Table B holds the same points as the rows below and some others, measured another way and shuffled. Each row below is followed by which row of B it is.
B:
[[ -25 -191  212 -376   -2  -27  124  -99   78  -17  -91   41  -11  211
   199 -131  130  216 -128  -99 -122   -8   10  150  -44  -65 -133    6
  -112  -33  -14]
 [ -29 -277    2   21 -130  384 -275 -168  131 -190 -116 -146  -27   32
    52 -270 -190  111  139  152  -91   23   52  214  112  -86 -124  -81
   -75 -300  148]
 [ 204  -51 -176  301 -183  227 -210   -9  250 -386 -220  -88  121 -271
  -224 -209 -144    3  139  111   52   82  -82   66   74 -239  -80 -295
  -163 -278  -18]
 [-303 -364  343 -558   39  130  -80    7 -179  362  -78   67  -85  420
   509   13   11  268 -129 -299 -291   11  -45  231  -19  206  -75  119
    60  105  173]
 [-183 -204  187  -26  240  171  -95  -31  140   36 -267  -72  -55  325
   200 -149   70  124   52  141 -153   -8 -113   70  325  184  -47   40
   -64 -284   -7]
 [ 217 -141 -149  436 -388  354 -436  122    1 -224  -60  -28  243 -571
  -431 -221 -256  234  204  -64  -61   10    0  272 -133 -102 -155 -458
   -62 -118    5]
 [ 254  203 -183   55 -132 -224  161   89  238 -226  -19  -37  152 -191
  -191   44   81 -182   18  -61  216   43 -172 -158  -95 -308   -3 -200
  -199   20  -90]
 [ 257  -24  -85 -125 -456  150 -183  173  374 -281 -147   26  114 -291
   -54 -232    0  114  -92 -252    9   89 -290  125 -169 -111  -66 -413
  -164   43   13]
 [ -83  -42  -20  235   42  -18  -56  -57 -210  241  396 -207  108  -37
  -283   23  -31    7  322  181   50 -219  177   79   -3   44 -102   42
    25  -25   40]
 [ 524  -55 -336  446 -647  343 -294 -158  349 -724   77 -143  237 -766
  -677 -511 -240  177  223  206  135   -9  154  297 -246 -497 -269 -540
  -244 -290  -34]
 [  55  -17  -95  412   44   70 -131   34  -35  -53   -6 -111  158 -188
  -310  -34  -78    6  253  147   41  -53   24   31   95  -69  -72 -143
   -63 -182  -56]
 [ 436  128 -304  429 -166  -19   71 -151  392 -686 -167 -110  190 -409
  -487 -241  -45 -111  147  301  244   65   39  -54   22 -565 -125 -315
  -311 -371 -178]
 [ 115 -151  -77 -165 -164  148  -47 -127  150 -340 -282   -7   23   -2
   154  -77 -185  -50  -47  -83   15  200  -31   51  -33 -410  -68 -106
  -167 -180  111]
 [ 412   46 -195  397 -432   44 -139   83   99 -327  124  -10  317 -684
  -645 -221  -55  202  140  -40   88  -63   52  198 -286 -274 -199 -487
  -160  -13 -150]
 [-333 -392  334 -338  333   72   72 -231 -288  247 -137   11  -94  519
   409   41  -27  201  -16   -2 -258   -2  210  175  140   19 -120  293
    20 -163  105]
 [-413 -425  319 -184  377  177 -170  112 -527  413 -469  187    5  392
   509  310 -201  191  -58 -367 -372  181  -17  126  155  137    2  139
   121  -45  127]
 [ 161 -158   48   42 -284   97 -123   26  -68  -76   69   49  189 -326
  -263 -171  -38  327   31 -157 -100  -54   94  287 -243 -102 -201 -282
   -70   37  -43]
 [ 286  300 -233  597   13 -149   -6  246  320 -256 -113  -86  252 -391
  -534  -49  144 -125  201  161  215  -39 -271 -187  139  -80    7 -360
  -199 -154 -273]
 [ 225  132  -71  -98 -179 -173   89  219  262 -161 -154   75  146 -170
   -55   16  136  -33 -117 -253   99   86 -309  -87 -125 -156    3 -285
  -180  113 -104]
 [-341 -216  211 -226  277   65  -16  -84 -120  337   20 -129 -113  504
   342   52   25    8  105   77 -125  -77    4   38  226  192  -18  259
    40  -96  148]
 [-182 -261  101 -313  -57  153  -89 -142 -116  155  104 -109  -64  262
   271  -10 -127   32   66  -48  -84  -14   88  150  -13  -44  -75  135
    14  -23  235]
 [-367 -514  188  -71   86  489 -420 -107 -387  248 -179  -50  -55  268
   348   17 -379  191  156  -74 -314   76  154  297  137   93  -84  120
   128 -203  299]
 [-389 -385  198 -230  184  281 -223  -80 -311  333 -122  -65 -100  437
   451  118 -234   51  100  -82 -225   55   60  149  167  113  -15  220
   110 -109  278]
 [ 409  -26 -183  470 -279  144 -180   80  154 -532 -325   77  295 -620
  -495 -207 -138  185   62  -47   20  126  -25  146 -110 -375 -164 -513
  -215 -225 -191]
 [-298 -248  247 -397   97  -66   30   17 -477  535  196   32   12  307
   306  255  -46  123    4 -312 -176  -61  110  141 -145   96  -54  200
   120  246  177]
 [ 209  -27 -118  -23 -401   92 -102  -54  185 -207  207 -127  106 -264
  -228 -218  -51   60  100   -5   94  -66   13  152 -203 -211 -141 -232
  -122    1   65]
 [-206 -239  152 -242  143  129   10 -240   57   58    9 -160 -122  419
   265 -132    2   29   84  198  -81  -52   86   96  186    1  -90  199
   -45 -219  132]
 [-170 -112  141 -142  176   50    3  -35  158  100  -76 -114  -72  346
   200  -92  122   23   56  123  -61  -57 -117   10  240  151  -24   86
   -66 -158   33]
 [-225 -201  253 -412   36  -64   26   84 -273  429  100   56   13  261
   290  152   49  167  -66 -331 -168  -48  -26  135 -123  152  -53   90
    63  231  115]
 [ -51  -11   76 -397 -107 -226  208  -83  -62  251  445 -118   15  178
    70   58  129  -22   31  -83   79 -165   66   38 -209  -61  -75  128
   -29  232  114]
 [-201 -136  131 -270  -17  -41    7  -28 -233  392  349 -108    7  217
   125   94   10   48  107  -95  -47 -150   81  112 -101   98  -63  146
    65  163  165]
 [-250 -525  107 -221 -189  653 -522 -151  -44    5 -198 -113 -124  213
   403 -232 -392  187  102  -44 -277  105   42  356  115   44  -96    1
    53 -250  374]
 [ 294   67 -320  497 -145  164 -157  -49  300 -529 -207 -151  151 -355
  -375 -169 -187 -165  232  251  191   94  -54  -56  114 -405  -54 -289
  -213 -374  -50]
 [  44  -48  -23  273 -150  177 -245   84  144    9  150 -161  108 -190
  -303 -249   29  157  233  144  -20 -168  -76  161   58  184 -110 -227
   -46 -115  -26]
 [ 114   -8 -212  500  276  105  -40  -96  174 -474 -555  -78   90  -36
  -116    9 -182 -251  179  295  118  218  -45 -190  369 -415   17  -88
  -212 -545  -88]
 [-104 -136  275 -345  123  -93   60  224    0  175 -358  207   46  213
   321   73  191  228 -246 -386 -212   96 -274   49   21  162  -17  -97
   -62  109  -84]
 [ 229  -96  -47  363 -133   83 -214  315 -194 -170 -467  267  334 -538
  -289   88 -161  267  -47 -415 -142  199 -114  134 -171 -202  -95 -485
   -88    0 -181]
 [ 412  279 -261  193 -390 -230   79  169  230 -231  232  -50  272 -523
  -509  -42   96  -78   83 -102  267  -60 -134  -56 -297 -283  -74 -389
  -184  167 -128]
 [  36  173  -76  578  185 -202    0  235 -155  208  157  -83  264 -257
  -510  139  105  -11  292   99   91 -182  -57  -86   81  129  -28 -161
   -19   -5 -210]
 [  -7   -1  277 -300  102 -316  249  200   14  219  -70  172  116  111
    65   42  371  274 -206 -298 -125  -67 -184   41  -93  166  -79 -105
   -89  207 -208]
 [-270 -201  183 -246  351  -46  121 -111 -188  205 -181  -16  -61  473
   385  185  -17  -53    3  -24  -97   57   35  -42  180  -59   -3  263
   -16 -117   88]
 [ 216  -93   14 -101 -231  105  -16  -76  390 -372 -158  -21   51 -109
   -71 -349   86  183  -62   36  -19   22  -80  155  -25 -173 -155 -251
  -217 -178  -70]
 [-204 -250  137   16  167  316 -307  174   42   58 -527   38  -17  210
   319   -7 -108   97    0 -124 -221  157 -276   57  305  186   37  -95
   -15 -221   65]
 [ 210 -218   36 -122 -443  172 -124 -104   64 -209  127    4  132 -312
  -204 -319  -60  355   -3 -110  -93  -57  145  365 -305 -191 -258 -285
  -112   10   26]
 [ 524  390 -324  201 -421 -268  121  218  529 -438   82  -55  262 -545
  -517 -134  192 -148   11  -61  339   -9 -315 -159 -218 -316  -34 -490
  -289   96 -202]
 [-107 -232  249 -328  -61  -66   41   23 -326  327  152  103   89   69
   101   67   36  310  -66 -322 -192  -76  117  244 -249   50 -151    4
    33  227   40]
 [-216 -315  107 -427 -101  325 -119 -360  207   -4  191 -288 -224  459
   365 -306  -76   13  123  266  -57  -95  106  203  146    4 -112  228
   -33 -231  319]
 [-146 -359  167 -376 -173  216 -159  -96 -240  154   37   11   -4  134
   271  -23 -192  216  -18 -248 -197   38  132  285 -174  -73 -131   27
    33   61  232]
 [-279 -183  135  -41  233  123 -106  -20  -88  251  -53 -124  -51  345
   222   35  -30   -5  142   83 -102  -43  -42   30  248  174   -4  145
    29 -148  109]
 [ 268  177 -112   64 -121 -216  184   51  300 -248   10  -42  145 -185
  -257  -81  175  -52   11   26  175  -32 -138  -87  -68 -226  -60 -218
  -215  -20 -151]
 [-308 -398  368 -467 -100  211 -312  314 -428  558 -158  233   49  152
   451  163  -95  419 -176 -687 -420   68 -167  322 -190  365  -49  -97
   165  333  184]
 [  78  -97  -60  308  -97  142 -194   36  -73  -69   -5  -58  164 -259
  -282  -80 -123  115  197   26  -26  -35   47  140  -17  -86 -117 -209
   -50 -119  -21]
 [ 171  -43  118 -199 -336 -122   65   55   24   59  320   32  166 -240
  -252 -189  198  352  -48 -201  -48 -182   40  266 -352   12 -206 -237
   -87  237  -90]
 [-175 -217  158 -488   28  101  -23   -1   86   64 -275   25 -106  397
   529   29  -28   -3 -147 -219 -120  145 -189   25   76  -24   22   76
   -60  -26  170]
 [ 158  119 -224  392 -130  -18  -69   -6   72  -90  278 -224  164 -276
  -447  -60  -49 -131  321  218  207 -130   41  -23  -18 -160  -73 -146
   -92  -98  -15]
 [ 165  171  -39   -4  146 -391  339   90   59 -103 -156   86  162  -27
   -91  197  173 -124  -77 -131  137   71 -121 -204  -49 -299    2  -83
  -192   37 -189]
 [ 178   90 -173  201  117 -108   91   83  152 -337 -465   47  134  -88
   -29  148  -71 -232   -5  -53  136  236 -188 -221  111 -418   46 -157
  -207 -208 -104]
 [-154  -21   74  282  230 -136   27   17 -341  404  359 -141  141   28
  -287  123   57   60  314  152   -7 -258  167   47   48  167  -91   93
    62   17  -52]
 [ 565  349 -412  597 -362  -55  -63  182  598 -633  -85 -114  290 -686
  -705 -273   82 -132  167  173  327    4 -281 -121  -30 -318  -53 -586
  -307 -185 -253]
 [ 287   90 -139 -119 -398  -87  144 -230  390 -288  475 -247   59 -171
  -329 -351  135  -12  127  247  235 -211  105  100 -206 -275 -186 -129
  -209  -27   14]
 [ 405  296  -45  347  -16 -468  273  356   89 -160 -151  221  395 -527
  -574   67  331  181  -92 -239   91  -22 -205  -91 -196 -143  -91 -471
  -222  151 -468]
 [-255 -237  305 -405  244 -115  144  -20 -277  345  -78   86  -18  408
   362  172   79  152 -107 -229 -199    2   33   82    3   63  -57  186
    15   79   46]
 [-256 -448  267 -412   99  195  -21 -302 -235  123  -59  -24 -102  404
   389  -63 -139  214   -7  -20 -232   16  262  266   28 -102 -162  231
     4 -150  202]
 [ -91   18  183 -224  334 -360  373  -26  -41  173  -38   24   24  343
   145  160  262  -17  -63  -22    6  -46  -19 -120   78  -48  -25  164
  -102   15 -122]
 [  93  115  101 -247   95 -401  396   -8  131   29   98   12   74  135
   -32   26  330   14  -97  -49   88  -91  -62  -87  -73 -115  -68   14
  -165   97 -160]
 [-303 -393  106 -371  -43  320 -212 -228 -228  213  100 -158 -136  382
   437   18 -301  -10  122  -39 -131   26  162  194   16  -63  -66  240
    78  -79  395]
 [ 140 -112   10  -74 -255  124  -98  -13  175 -186  -45  -19   85 -150
   -82 -219  -11  173   -5  -66  -35    2  -44  172  -98 -118 -135 -219
  -129  -59   10]
 [ -54 -135  160 -316  125 -101  124   66  -44   19 -363  164   37  214
   322  134   45   69 -196 -304 -113  166 -134   -7   -7 -137  -20  -18
   -98   11  -22]
 [ -77 -123  244 -361  206 -193  273  -68   16   64 -147   73   -2  331
   243   12  214  139 -160  -91 -101    2  -11   24   35  -59  -85   96
  -116  -23  -85]
 [-260 -149  198 -249  193  -66   79  -64 -157  361  182 -113  -45  383
   209   74   93   42   80   15  -80 -130   45   51   76  152  -47  219
    33   31   92]
 [-264 -369  406 -292  216  232 -191  186  -12  200 -574  198  -38  342
   465  -82   93  421 -207 -298 -423  112 -257  211  223  372  -46  -79
    -4 -106  -32]
 [ 199  247 -145  477  250 -278  163  204  152 -200 -305   28  234 -197
  -344  128  152 -143   90   71  158   57 -220 -256  179 -171   32 -223
  -196 -168 -303]]
Rows of B count from 0, top down.

[-112   94   27  287 -410   85    7 -294  -87  317 -112  -76 -116  233
 -152 -116   17  -92   31   50 -136  172  240 -150   61   65 -202  214
   30   74  353   85  -67] : 17
[-163 -123   17  -51  119  -51   76  207  244 -176   -6  -85  -57  -53
  -77  -65    9   77  110   83  -29 -116 -123  177   31  113  -58 -148
  -73  -62   74  171  -89] : 10
[  14  -89   10 -493  -65   88  244  -15  394 -186    3  -67 -104 -133
   22  -17 -200  146 -111  217  -67  -90 -375  211  -82   48   93   45
  -41   96  -75 -202 -120] : 7
[-109 -109   29  104  161   16 -175  175   26 -235  140 -106   50 -233
   40   51   24  231  -10 -109   55  -55  -43   58  -15  -14  133  -83
 -113 -122 -155   -3 -179] : 45
[ 128   18   -8 -193  154   -6  -81  256   40  -98    4 -139   91  -60
   96  253   36  130 -174  157   78 -168  -51  -20  -36   26  172 -154
  -22   -4 -366 -142   60] : 12
[ -84   13   90  212 -136   24 -127 -124 -171  138   12  -52   36   -4
   61   60   22  -58 -143 -108   67   51  111 -156    8   -6  -15   -2
  -16   75  117   -3 -118] : 22
[ -55   -3   71  100  -86  -62  -42   49  -93  152 -113  -92   32  141
  -18   96   73 -149  -55  109   59  -64  125 -154   41   95 -112 -100
  -17   55  105  132   60] : 11
[-107 -245   97 -160   23    3  177  130  255  -70  -29  -74  -25    6
  -58   18 -113  -26   37  245   -3 -125  -78   60   -2   50  -59  -50
  -29   21   28  -44  -61] : 26
[  33  175 -110 -355   46  -88  191  208  324  -81 -174 -113 -129  114
  -79  -26   76   33   -5  252 -100 -166 -255  246   34  248  -71 -201
  -11   52   26  209  104] : 56
[-125 -224  141 -105  211  -58   44  196  138 -153   63  -25   70 -156
  117  100  -58  -30 -109   -4  142 -168 -166   68  -16   14   57 -244
  -47   51  -37  -28 -144] : 9
[  53   52   32 -125 -284   87   18 -188  -15  129  -65  -92  -29   45
   25   72  -75  -12 -188  136  -12   32  -21 -121  -45   30   16  134
  -11  132   18 -137  -20] : 53
[ -62  235  -53  230 -328    8  -37 -166  -90  269 -166 -109 -119  257
 -153  -98  131  -68   28   58 -135  110  184  -93   80  153 -202   89
    9   49  307  238   36] : 71
[ -18  -81  -16 -373  -33   36  251   97  400 -132  -68  -97 -119   17
  -87  -40 -114   93   22  305 -108 -119 -239  202  -19  112  -19   -3
  -24   33  -18  -55  -27] : 4
[-246 -365  142   89   32   41  123   89  232  -95   67  -47  -29  -48
 -105  -70 -128   25  154  114  -25  -47   30   60   18  -14  -86   12
  -45  -58  121  -31 -203] : 29
[  27  455  -97  209 -107  -26 -306 -131 -282  103  -13  -75   -9  -51
  134   29  224   90 -268 -353   33   95  -27  -36   17   94   88 -106
  -32   79   73  184  -83] : 36
[ 150   47   40  158  -17  180  -64  -17  -82  233   62  -72   75  100
   69  244  -37  100 -224   68  -11   37  288 -169    1 -165  166  102
  179   66 -318 -474  -77] : 41
[ -69 -126  103  367  -83  191  -83 -103  -74  161  124  -52   34   18
  -18   71  -75  108  -48  -46  -42  118  319 -146   12 -176   66  193
   93  -19  -83 -332 -226] : 33
[-125 -260   88 -178  139  -13  106  197  262 -212   48  -68    5 -136
    6   33  -99   69   16  128   37 -155 -170  125  -26   33   33 -124
  -72  -19  -52  -33 -124] : 20
[ -42  -52   20   19  117  -53 -133  224  -10 -127   14 -133   64  -83
   26  121   73   87  -31   46   77 -121   -4  -20   -2   64   53 -153
  -97  -70 -133   82    0] : 14
[ -57   50  -57  -74  -91  114  162  -47  298  -26  -12  -64 -159   33
 -111 -129  -60  175   38   96 -189   38  -93  208   19   53  -14   96
   39   13   64  -71 -150] : 39
[-253 -270  131  143   56   48  133   40  230  -51   78   -3  -53  -46
  -71 -110 -107   17  108  -10  -34  -11    5  114   43  -22  -73  -29
    5   -8  183  -21 -265] : 30
[ -61 -173   88 -249   67   -7  135  115  227 -116    2  -55    0  -85
   49   61 -108   -3  -84  143   52 -142 -197   87  -32   43   30 -118
  -36   70  -30  -73  -87] : 1
[-143  -49   89  285  -17    6 -190  -18 -155    7   80  -57   57 -105
   60   37   46   33  -72 -187   82   33   95 -100   12  -16   21  -47
  -66  -15   72   50 -173] : 13
[-133 -237   91  328  115   55 -122  197  -15  -28   97 -111   79  -14
  -68   85   11  111  107   44   12  -30  279  -93   38  -76   12    0
  -10 -148 -122  -82 -116] : 54
[ -46  -75   33   48 -128   65    6    6   58   49  -32 -119  -30   66
  -91   31  -30   54   31  175  -56   -5  111  -68    9   26  -43   92
  -20  -27   -6  -47  -23] : 49
[-180 -153   58   42    4   53  166   33  265  -24   17  -34  -93   17
  -96 -110  -81   42   93   69  -90  -13  -27  144   40   24  -76    0
   22    6  157  -12 -191] : 37
[ -79  196 -126   20  -36   16   39   54  207  -58  -54 -102 -162   43
 -131 -156   94  187   93   12 -182   21  -87  230   60  153  -55  -29
  -21  -50  120  191  -82] : 60
[   0  -60   42  -29  -86   41  -79   11  -17  -21    6 -121   37  -45
   19  109  -31   79  -94  102   33  -31   21  -93  -37    7   58   40
  -58    0 -105  -85  -32] : 0
[-257 -509  226  -36    2   34  250   71  301  -56   31  -23  -16  -10
  -99  -40 -225 -104  131  237   16  -99   -1   18    5  -25 -132   11
  -26   18  171  -93 -180] : 59
[-108 -131   37 -191 -164   81  289  -63  365    4  -64  -58 -158   82
 -144 -131 -149   20   75  256 -159  -10 -118  148    6   74 -113  107
   16   66  178  -54 -110] : 44
[-198 -158   41   27  158  -26   -7  178  193 -246   87  -71  -25 -180
  -21  -65   -8  147   79  -57    5  -80 -137  177   11   50   23 -134
 -105  -92   37  117 -195] : 24
